W =
[[120 127 127 130 129 128 130 129 128 129 127 128]
 [147 128 131 124 129 128 125 125 130 128 130 128]
 [128 129 129 148 126 103 124 145 148 126 101 107]]
Rows and columns are counted from 1.
(1, 1) -> 120
(3, 4) -> 148
(2, 11) -> 130
(3, 11) -> 101
(1, 5) -> 129
(1, 7) -> 130
(2, 7) -> 125
(1, 4) -> 130
(3, 7) -> 124
(1, 10) -> 129
(1, 3) -> 127
(2, 9) -> 130
(3, 9) -> 148

a =
134	127	132	133	157	122	145	114	134	138
127	121	113	133	119	146	133	137	134	135
130	117	151	127	136	121	128	123	140	133
119	129	145	115	103	128	128	128	107	117
135	150	126	125	136	137	133	134	127	145
Rows and columns are counted from 1.
(1, 1) -> 134
(5, 2) -> 150
(2, 2) -> 121
(3, 6) -> 121
(4, 9) -> 107
(5, 3) -> 126
(1, 2) -> 127
(2, 3) -> 113
(3, 1) -> 130
(1, 10) -> 138
(1, 9) -> 134
(3, 8) -> 123
(1, 5) -> 157

A =
[[122 116 108 151 147 133 131 110]
 [121 123 149 107 112 151 120 123]
 [123 117 110 149 148 132 136 106]
 [121 123 157 125 115 154 126 138]]
Indices start at 1.
(1, 1) -> 122
(1, 8) -> 110
(4, 7) -> 126
(1, 2) -> 116
(2, 8) -> 123
(2, 6) -> 151
(3, 7) -> 136
(3, 1) -> 123
(2, 3) -> 149
(2, 2) -> 123
(4, 6) -> 154

data =
[[132, 135, 134, 138, 131, 133, 138, 135, 136, 134, 131, 140],
 [119, 141, 127, 124, 113, 147, 143, 122, 145, 146, 136, 145],
 [109, 112, 139, 120, 128, 119, 117, 113, 125, 126, 119, 118],
 [145, 124, 129, 130, 143, 116, 115, 134, 112, 115, 129, 111],
 [113, 119, 139, 117, 127, 126, 117, 112, 127, 131, 126, 118],
 [110, 115, 142, 115, 127, 123, 115, 108, 125, 130, 124, 114],
 [139, 134, 115, 137, 128, 127, 135, 142, 127, 123, 127, 137],
 [140, 134, 114, 134, 127, 127, 133, 140, 125, 122, 128, 133],
 [142, 120, 130, 142, 144, 111, 125, 143, 117, 113, 120, 123],
 [109, 117, 141, 111, 125, 127, 114, 106, 126, 133, 127, 114],
 [118, 122, 133, 142, 121, 116, 143, 130, 131, 122, 110, 140],
 [142, 136, 111, 135, 125, 128, 136, 141, 125, 122, 128, 135],
 [106, 132, 127, 116, 113, 148, 134, 116, 147, 148, 135, 142],
 [150, 120, 130, 139, 153, 112, 116, 145, 111, 111, 127, 113],
 [135, 133, 129, 117, 137, 141, 118, 126, 129, 136, 146, 118],
 [116, 119, 142, 115, 128, 124, 114, 109, 122, 129, 127, 110]]
Indices start at 1.
row 1 col 1 => 132
row 12 col 7 => 136
row 12 col 3 => 111
row 15 col 10 => 136
row 1 col 7 => 138
row 9 col 3 => 130
row 8 col 8 => 140
row 4 col 7 => 115
row 14 col 4 => 139
row 11 col 12 => 140
row 3 col 11 => 119
row 9 col 12 => 123
row 11 col 1 => 118
row 5 col 8 => 112
row 14 col 11 => 127
row 4 col 12 => 111
row 6 col 1 => 110
row 15 col 4 => 117
row 12 col 11 => 128
row 6 col 7 => 115
row 12 col 10 => 122
row 8 col 6 => 127
row 15 col 3 => 129
row 15 col 11 => 146
row 6 col 10 => 130
row 8 col 10 => 122
row 4 col 9 => 112
row 6 col 2 => 115
row 3 col 2 => 112
row 4 col 10 => 115
row 14 col 1 => 150
row 5 col 4 => 117
row 1 col 2 => 135
row 4 col 2 => 124
row 2 col 11 => 136
row 1 col 5 => 131
row 3 col 5 => 128

X =
array([[136, 136, 124, 150, 148, 118, 119],
       [137, 134, 113, 121, 140, 129, 119]])
Indices start at 1.
(1, 1) => 136
(1, 7) => 119
(2, 1) => 137
(2, 3) => 113
(1, 6) => 118

arr =
[[120 137 133 143 150 119 129 137 148 135 130]
 [124 130 135 150 137 124 129 131 149 135 120]
 [124 130 135 150 137 124 129 131 148 135 120]
 [124 130 135 150 137 123 129 131 149 135 121]
 [121 137 133 143 150 118 129 137 148 136 130]
 [124 130 135 150 137 124 129 131 148 135 120]
 [115 129 128 138 151 117 135 136 144 153 122]
 [124 130 135 150 137 123 129 131 149 135 121]
 [115 129 129 138 151 118 134 137 143 153 123]
 [115 129 128 138 151 117 135 136 144 152 121]
 [121 137 133 143 150 118 129 137 148 136 130]
 [120 137 133 144 150 118 129 137 148 135 129]
 [121 137 133 143 150 118 129 137 148 135 130]
 [115 129 129 138 151 118 135 137 143 153 123]]
Rows and columns are counted from 1.
row 1 col 1	120
row 3 col 6	124
row 14 col 4	138
row 11 col 9	148
row 5 col 4	143
row 8 col 5	137
row 13 col 8	137
row 9 col 3	129
row 12 col 11	129
row 3 col 4	150
row 1 col 6	119
row 4 col 7	129
row 7 col 6	117
row 8 col 11	121
row 14 col 9	143
row 3 col 3	135
row 6 col 4	150
row 11 col 3	133
row 12 col 8	137
row 4 col 11	121
row 3 col 5	137
row 13 col 2	137
row 5 col 8	137
row 14 col 5	151
row 8 col 2	130
row 10 col 6	117
row 5 col 11	130
row 1 col 10	135
row 4 col 1	124
row 4 col 3	135
row 9 col 9	143
row 3 col 7	129
row 10 col 9	144
row 10 col 3	128
row 4 col 6	123
row 11 col 6	118
row 14 col 11	123
row 9 col 7	134
